Each row has a class, written after it.
[-38  23 -58  55   8  65  -8  42 -39 -60  -6 -10 -17   1  -1 -42  31  -6
  26  56  18   3  26 -44  -7  34  -6  54  55  -7 -13  13   1  -9  13 -35
 -60  74]	H
[-31  22 -39  51  12  27  -1  47  -6 -12   6 -12  12   0 -21 -27 -10  -4
  33  37   5  13  -5 -18   5   3  -1  30  83  -9   4 -13 -22 -42   4  -6
 -24  25]	R
[-37   4 -13  19  -2   4  13  12  -6  18   4 -11  -4 -10 -31 -26   1   9
  19  26 -10  11 -11  -1   9   6  -6 -18  45   4  21   6 -11 -19   9 -10
 -29   4]	T
[-10 -32 -19 -12  -1  24 -27   6   0  13 -18 -39 -17   3   3  18  37  17
   2  16  -6   3  -8 -37   6  24 -19 -26 -16 -12  -4  -4  -4  11   9   3
  10   6]	H
[-20  13 -62  25 -25  -6  13  16 -11  -3 -13 -49  33 -42  17 -10 -18  -7
 -19  25  55  -5  37 -11  22  -3  -2  79  -4   0 -10 -17  24 -13   9 -17
 -53  80]	R
[-52  22 -24   3 -29 -20  45   3   8  50 -17  -9   9 -50   1 -29  -4  28
  -5  20  26  17  -5 -17   3   9 -15  14  -6   8  14 -46  18 -31   2 -13
 -45  41]	A
[-57  26  -7  28 -19   7   0  18 -12  10 -23  48 -15 -26 -10 -33  20   9
  17  30  11   4  11  -9 -23  39  -8  34 114  13  14 -64  -3 -18  13 -38
 -64   9]	Q
[-29  12  11   4 -27  11   7  19  -5  22 -24  17 -22  -5  -8 -27  23   6
  29  11  -6 -16  12  -9 -44  42 -25  -6  97  29  17 -50 -17 -17  16 -35
 -35  -9]	P
[-33  17   3   5 -43 -19   0   4   6  21 -34  19  -3 -46  -2 -17 -10   8
   3   0   9 -16   6   7 -15  28 -14   2  69  21  17 -64   3  -7  13 -33
 -70  -9]	T
[ -8 -12 -30 -11 -11 -11 -21 -22  25  18 -18 -18  27 -30  35  53   2  13
 -44 -11  31   1   3  -8  13  -9  -5  11 -63  -7 -16 -28  28   1  12   2
  -5  32]	C
[ 15 -42  -9 -29 -26   0 -28 -16  21  34 -32 -19   3  10  18  52  16  20
 -16   1   5  16  -7  -7  -8  -3 -14 -15 -39 -12  -5  14  15  19   5   1
  19   0]	L
[ -3   8  15  39  15  16 -22  20  12 -14  13   2   0  20 -20  -4  -3  17
  30  -3  -7  16 -40 -11 -11   4   3 -10  63 -11  20   6 -31 -25  23   2
   2 -20]	C
[ -8   2   0  13  -9   5  18  31   4  28  -5  -3 -16  -2 -15 -35   2  22
  25   3  -9  10 -26 -10  -6   6 -12  -9  36   7  28 -19 -13 -12  14   0
 -14  -7]	V
[-26 -32 -52   6  10  27   1  10   4  23  10 -43   8  -5  16  30  27  11
  -6  25  -6  17   2 -23  24 -14  -4   3 -35 -12 -20  -1   9  -4  23   9
  23  44]	V
[ -4 -10 -45  -1  35  19 -15  25  11 -20  -3 -36  -3 -13  20  24  14  17
 -24  23   8  33 -11  -7  15   5   7  18 -18 -23  -2   2  14 -12  -2  14
 -19  31]	W
[-18  19 -42  54 -14  22  -8  17 -31 -23   3 -29  10   9  30 -10  18  -3
   8   6  20  -8  25 -35  10   6  -3  61  12   7 -23  39 -11  -7  35  -5
 -65  38]	H
[-49  26 -33  -2 -32  -3  51  15   2  31 -23  11   5 -42  10 -19  -4   2
   9  10  17   5  21  -2 -25  34  -9  31  51  18  18 -77   6 -31  15 -44
 -60  48]	X
[  8  -4 -13   9  -7  11 -14  -6   2 -21 -32 -46 -11  19 -11  11 -14  -2
  -5  11   8   4 -14 -28  15  -5  -6  21  14 -28   6  12  -6  -3  25  -3
 -17  36]	K
[ -3  -4  36 -22 -49 -15   8   2  11  64 -44  27 -13   0 -14  -6  10  21
  22  -8   5   5 -11   5 -36  31 -21 -19  45  20  21 -30   0   2   4 -24
 -20 -31]	L
[ 19 -30  11 -50 -35 -22 -14 -44  39  45 -10 -35  29  -4  36  73   8   8
 -39 -38  -2 -17  17 -12   3 -22 -12 -46 -84  -4 -42  -5  26  26  13   9
  41   2]	E
[-13 -11 -44 -22 -33 -22   8 -10   6  39 -27 -19  27 -43  46  32  20  16
 -39 -12  29  -8  27  -3   4   4 -11  32 -37   9  -6 -19  30   0   2   6
 -29  25]	P
[ 10 -20  -7 -35   6   1 -15  -9  31  25  -9 -52  -4 -16  21  54  13  -3
 -24  -3   3   6   3 -11   5  12  -4 -46 -51  -9 -11 -26  15  19   7  -3
   1   7]	W
[ 43 -21  31 -12  -1  10 -39  -8  18 -24 -44 -31 -44  41 -40  21 -12   8
  11   8 -13   1 -37 -26 -12   6 -27 -44  52 -40  26  -5 -13  27  27 -13
  19 -11]	K
[ 29 -38 -28 -36  -7  -2 -16   1  30  31 -21 -55  -8  -8   6  38   3  40
 -27  10   5  25 -30 -16  31  -8 -19 -32 -52 -31   7 -14  22  17  19  17
  43  12]	V
[-11  18 -12  49  -5  22 -35  11  -4 -57  -9   3   6   9  12   6   0 -11
   7   3  19  -3   2 -13  -2   1   4  39  58 -10 -16   9   0   2  36 -26
 -26  26]	C
[ 36 -17 -10 -13   3   2 -26 -18  31  -3  20 -36  35  31  32  64 -11   9
 -28 -27 -11  10  -8 -10  22 -39   0 -24 -57 -33 -38  44   3  -1  12  37
  51 -10]	E
[  2  -8 -45  22  11  24   0  23  -9 -14   2 -54  -6  18   0  -6   1  14
   4  28   3  34  -6 -19  33 -20  -6  31 -10 -23  -5  36   4  -2  35   1
   2  48]	V
[ 16  -5 -32  16   6  21 -12  34  -4 -62 -32 -30 -16   9 -25 -20 -12  17
  14  33  21  50 -18  -6  20   8 -10  34  75 -41  41  18   4  -2  17 -26
 -15  25]	X
[-25  10 -17   0 -30 -16  38  13  10  42 -19   2   8 -25   2  -5   1  12
  13 -11   9  13   3   1 -14  18 -14  10  51  14  28 -51  -6 -25  18 -22
 -43   8]	X
[-47  36 -12  20 -41 -12  26   4   9  21  -4   3  18 -32  21 -21 -11   7
   2   2  14  -9   5 -19 -12  15 -10  10  27  21  -1 -46  -5 -39   8 -19
 -47  24]	A
[ -1  14  -1  -7 -38 -41  24 -25  27  54  13 -25  38 -20  28  29 -33  -2
 -14 -44   6  -5  -3  18   7 -15  -2  -4 -25  -3   6 -14  -4 -21   7   8
 -36 -28]	T
[-33  19 -27  33  13  23   8  51 -16 -19  -8  24   6 -19 -14 -37  -3  31
  20  34  13  24  -5  -4  -6  16  -2  54  96  -6   4  -8   5 -42  13  -4
 -37  24]	E
[-15 -27   7 -23 -37 -13 -14 -40  29  41 -14 -31   6  -2  21  56  18  -1
 -29 -14  -4 -18   1 -27   5 -14 -24 -60 -74   2 -22 -10  10  18   4   0
  25  -3]	A
[ -2  22  24  45 -37 -21 -17  24  10 -12 -15  32   7 -14   8 -13 -15  22
  11 -27  10  -5 -26   3 -14   3 -13  32  96  12  26 -19 -24 -30   7   2
 -43 -55]	A
[-36  33 -27  46  31  44   8  57  -2 -20  20   8 -13  -5  -5 -23  18  -2
  30  35  -8  16  -7 -17 -26  29   7   4  81   9   1 -25 -19 -38   6 -13
 -56  31]	W
[-68   6 -66   3 -22  16  14   6 -16  20 -22  -9  22 -60  56  18  33  -6
 -25  28  29 -14  54 -29  -9  35  -7  43 -12  28 -38 -58  27 -13  14 -22
 -60  69]	P
[-34  16 -19  28  13   4  31  27   2  34  15 -10   5  -9  -5 -21  18   5
  22   3  -2   9  -4  -4  -5   5  13  14  36  16  14   6 -10 -31   6   0
 -61  16]	W
[-45 -14 -50  -5  -5  -4  -1   4  -4  19 -33   9  -3 -50   6  10  38  25
 -18  14  35   8  15  -3  12  20  -3  27  -3   2   4 -46  43   2  15 -21
 -29  62]	C
[ -6 -32 -14   0 -15  28 -43  10   9  -7 -34   6  -5   6  14  28  24  19
  -4  30   3  12  -9 -12 -17  15 -13   3  25  -2 -11  -1   5   4   5  -8
   8   5]	L
[-16 -42 -28 -33   8  26 -15 -13  24  24 -46 -57 -20 -12 -21  44  14   5
 -15  38   2  14 -12 -36   9   6 -17 -25 -36 -37   5 -32  14   3   1  -7
  28  49]	K
[ 33  -7  41   5   4  21 -34  17  16   1  -7 -25 -36  49 -36 -22   3  19
  43  -2 -35  11 -50 -34 -14  17 -26 -66  54 -17  33  14 -53  -2  12   6
  17 -66]	H
[-14  19 -47  25   9  40 -13   6  -5 -43   7 -35   2   9   3   3  -8   0
 -15  66  26  40  -1 -33  17   8  -5  30  11 -49 -19   8  18  -3  19 -21
 -13  70]	Q
[ 26   8  24   8 -14  12 -15   5  15  24   5 -25 -14  41 -12  -6   2  12
  31 -17 -22  -3 -32 -31 -11   8 -14 -46  21  -6  13  16 -43  -8  17   8
   4 -38]	H
[-36  41 -11  32 -13  22  -3  33   4 -27 -22  13  -8 -22 -10 -35 -20  21
  13  46  15  19 -23 -22 -10  24 -15  18  78  -5   6 -43  -6 -44   5 -25
 -32  23]	A
[  0 -34 -34 -10   4  14  -6  11   7 -11 -22  -9 -10   1  -6  24  27  18
  -6  15   0  23 -12  -8   7  12 -18 -11  25 -23  17  -6  16   2   1  -8
  11  13]	X
[ -4 -19 -49 -16  -9  -9 -13  13  -7  21 -45  -7  -9 -38  11  -3  30  43
 -22  11  33   5   5 -11  18  24 -21  34  -5  -2  19 -18  26   3  -1   4
 -38  15]	H
[ -2 -16 -19   2 -26   2   5   9  -4 -18 -28 -28 -10  -9   0  -2   8   3
   3   6  15  10  10 -13  -6  17 -16  11  31  -4  21 -11  10  15  20 -36
 -29  34]	X
[ 16  -7  20 -24  -2  -9   4  20  30  38 -17 -31 -28  -7 -16  -5   0  14
  11  -7  -2  14 -30  -2 -17  17 -10 -51  17  -5  41 -34  -9   1   1  -6
 -21 -18]	W
[ 21 -18  47   4 -20   2 -15  20  17  25  -1  -3 -34  33 -26 -14   9  16
  42 -24 -38 -13 -37 -10 -21  12 -21 -64  75  12  36 -18 -41   6  28  -2
  17 -65]	V
[  4 -43 -33 -17  33  12 -20  28  15   0 -15 -36 -26  -7 -11  16  36  28
 -10  25   3  30 -21   3  14   8  -5 -13  11 -20  26   8  15   1  -6   9
   4  11]	W
[ -6 -37   3 -31  -9 -14 -26 -15  18  28 -33 -10 -13 -22  -5  41  25  26
 -19  -9  17   7 -14  -3  -1  12 -14 -30 -19 -16  13 -48  25  28  17 -11
  15   9]	C
[ 12   9  -1  11 -16   1 -12  30   1  -1 -24   3 -11   5 -10 -22   0  25
  21   2   3  12 -20  -2 -11  23 -19  11  99  -4  33  -5 -19 -23  16  -3
 -24 -36]	P
[-37  14 -24  31   4  32  15  20   2  17  -9  -7  -2  -6 -24   2   4  -2
  26  25  -4   0  -9 -24 -13  11   1  27  60  -5   7 -28 -21 -46  11  -8
 -28  42]	K
[ 26 -13 -69  27  14  -4  -9  29  -1 -22   0 -82  20   8 -10  -7 -27  21
  -1  30  38  44 -14 -10  56 -29  -6  59  13 -54  20  53  11 -17  13  18
 -11  42]	R
[ 27 -60 -31 -32   4  -5 -27  10  18  14 -42 -27  -6   0  -2  23   9  49
 -13  27  25  50 -32  11  18  -3 -22   7  -4 -33  34  31  22   9  -5  16
  25 -15]	L
[-31  14 -40   4 -34  20   3  19 -19   5 -55   2  -7 -16   4 -22   2  13
   4  51  42  26  22  -4  -2  25  -6  66  36   6  -8 -15  30  -8  18 -45
 -54  75]	L
[ 12 -30  -6 -12 -22  10 -31  -9  13  20 -13 -36  -6   1  21  35  33   7
  -8 -10  -3 -20   1 -37  -5  13 -21 -37 -37  -3 -10  -6  -3  27  11   3
   4  -5]	H
[-11  26   5  31  10  23 -16  20   5 -16   8  22 -12  18 -21 -21   0  13
  20  33  -9  34 -31 -18  -5  21  -7  -6  99 -26  12 -22 -21 -22   9  -8
 -11 -19]	Q
[ 26 -19  -6  29   2  39 -38  21   2 -34  -8 -34  -8  51 -14   6  -5   6
  26  33  -4  50 -26 -13   4 -11  -4  18  41 -36   7  72 -20   2  23  -4
  21   0]	L
[ 28  -5  14  -8 -26 -28   1  11  13  33 -20 -12  -4   6  -6 -17  -3  30
  17 -26  -3   7 -24   3  -9  11 -20  -5  64  -1  46   8 -19 -16  12   8
 -16 -58]	P
[-43 -14 -65   5   1  24  13   3   8  -5   1 -30  29 -26  40  43  18 -13
 -20  20   5  16  25 -22   5   4  -5  19 -28  -4 -24 -24  11 -18   9 -11
  -6  55]	X
[-34 -20 -24  -5  19  38 -29 -11  24  -5  -4 -23   0  -1  11  46  23  -9
 -10  19  -5  15  -4 -24   0   0  -4 -26 -38 -25 -27 -30   8  -1  10 -13
  34  38]	C
[-62  31  15  21 -36   6  16  -1   5  27 -18  21  -7 -11   0 -11   4  -5
  19   5  -8 -14   2 -29 -34  12 -14 -22  30  20 -10 -49 -12 -17   9 -32
 -39  14]	A
[-34  23 -46  64 -13  10  -3  20 -29 -52  10 -11  29 -30  26  -6  -6 -15
  -6  11  27  -3  30  10  18  -4  12  90  42  11 -16  32   5 -17  19 -13
 -75  35]	T
[-17 -13 -48   6 -45  -1 -16  11   3  22 -37   7  33 -33  44  30  16  20
 -24  10  38   1  15   0  -1  12  -3  55   9  14 -15  -8  28 -11   5  -2
 -39  32]	L
[ -8   3  32  20 -25  -4 -20  24  10  19 -30  15 -12  -2 -32 -18  -2  -3
  29  -2  -7 -27 -16 -19 -27  18 -18 -36  81  17  18 -42 -25   1  -1 -14
 -15 -39]	R
[ -9 -22 -35  -2 -35  -1 -28  -4  11  13 -35  -9  35 -20  57  40   9  13
 -27   4  28   7  13  -4   1   5  -7  48 -11   8 -25   1  19 -10   9   1
 -20   9]	L
[ 15 -39  -1 -29   7  16 -36  -2  29   0 -18 -30  -3   5   0  47  12  22
 -14  10 -11  21 -13 -21   8 -10 -16 -46 -18 -32 -21   1  15  19  14  10
  57  -2]	E
[-18   7 -30  44  21  38 -32  30 -18 -76  -3  -6 -20  12 -14 -29  13  11
  11  60  11  45 -10 -20  13  22  -7  47 106 -39   9   9  -1  -2  22 -20
 -23  24]	Q
[  1   7 -41  31  46  39 -12  35  -2 -58  22 -54  -6  18   4  -1   2   1
   6  39   0  43 -12 -15  16   2  18  26  21 -34  -5  47  -5 -14  18   1
 -14  46]	W
[ -2  35 -51  18 -15   1 -11  21   3 -34 -35 -19  23 -37  20  -2 -36  18
 -27  23  69  29  -6   7  29   4   2  87  26 -31  -2 -27  35 -23  28 -21
 -40  70]	C
[ 22  21 -13   3 -28 -29  24  17  18  44  -8 -18  23 -12  16  -9 -36  35
 -12 -30  23  16 -31  10  25 -20  -1  32  -8  -7  26 -10  -3 -28  14  26
 -25 -13]	V
[-41  -3 -48 -12 -38 -13  24  -1   1  62 -29 -10  27 -62  44  32  18   9
 -37  -8  31 -17  29 -12  17   3  -7  33 -61  25 -26 -54  41   6  14  -1
 -41  45]	V
[-20  -5 -24   7 -22 -36  47  11  -5  55 -17   0   8 -36 -13 -19  10  28
   2 -25  23 -11 -11   8   2  11  -4  53  43  12  50 -25   3 -36   2  18
 -65  14]	K
[  3 -19 -31 -20 -17 -24  22 -30  25  36   6 -38  41 -10  46  69  -2  -2
 -36 -37   6   9   9  -3  17 -22  -3   1 -80  -9 -13   3  10   1  12  16
   7   6]	X
[ -6 -24 -42 -31 -29 -18  12  -2  19  25 -25 -29  18 -50  37  41   9  16
 -37  -8  25  14   9  -6   7  19 -16   8 -32  -3   5 -63  29   1   7  -7
 -17  32]	X
[ -3  19 -38  35  -7   5 -16  13 -11 -44  -3 -10  15  -3  15  -4  -4  10
 -20  29  41  31   4   1  26   1  -4  74  58 -31   1  12  15  -7  18  -7
 -37  28]	Q
[-40  32  -5  29 -16   5  15  12   5  15  -3  -2   8  -7   0  -7 -12   7
  17  15   5  16 -12 -21  -4   2  -9   1  33  -2  -5 -19 -11 -35  14 -14
 -23  11]	A
[ -7  22 -22  28  23  31  -2  15  14 -13  31 -16   3  27 -22 -13 -11  11
  17  44  -7  49 -34 -20  12   3  -2  -4  60 -47  14   9 -21 -33   8   3
   8   6]	Q
[ 29  41  30  15  -2   7 -15  13  35  -2   8  -5   0  21  18  20 -24 -13
  10 -30 -16   2 -20  -7 -23   6   9 -29  29  -2  -5 -19 -32 -20   9  -2
 -27 -36]	W
[ 13 -30  -7  -1  14  15 -22 -32  28   9  16 -62  15  37  14  79   8 -11
 -17 -18 -38  -3 -21 -43   6 -30   0 -43 -75 -23 -29  39 -26   1  15  39
  48   5]	K
[-41  38 -33  32  -5  27  23  23   5   7  11   8  35 -22  23   1 -13   3
   6  13  13   7  17 -15 -12  -4   8  45  26   3 -36 -17   2 -46  16  -6
 -33  47]	E
[  3 -19 -36 -27  -5  17  -6  -6  28  32  -8 -49   5  -3  24  52  -5  11
 -27  11  -3  14 -14 -25  23 -12 -13 -34 -75 -28 -21 -26  14   9  20  11
  35  25]	V
[-31  -4 -30   4 -14  48 -32   7   7 -14 -17 -20  -5   0  33  43  26 -18
  -4  23 -13 -14  20 -37 -21  24 -12 -16  12   2 -37 -31 -12  -3  20 -18
   3  25]	P
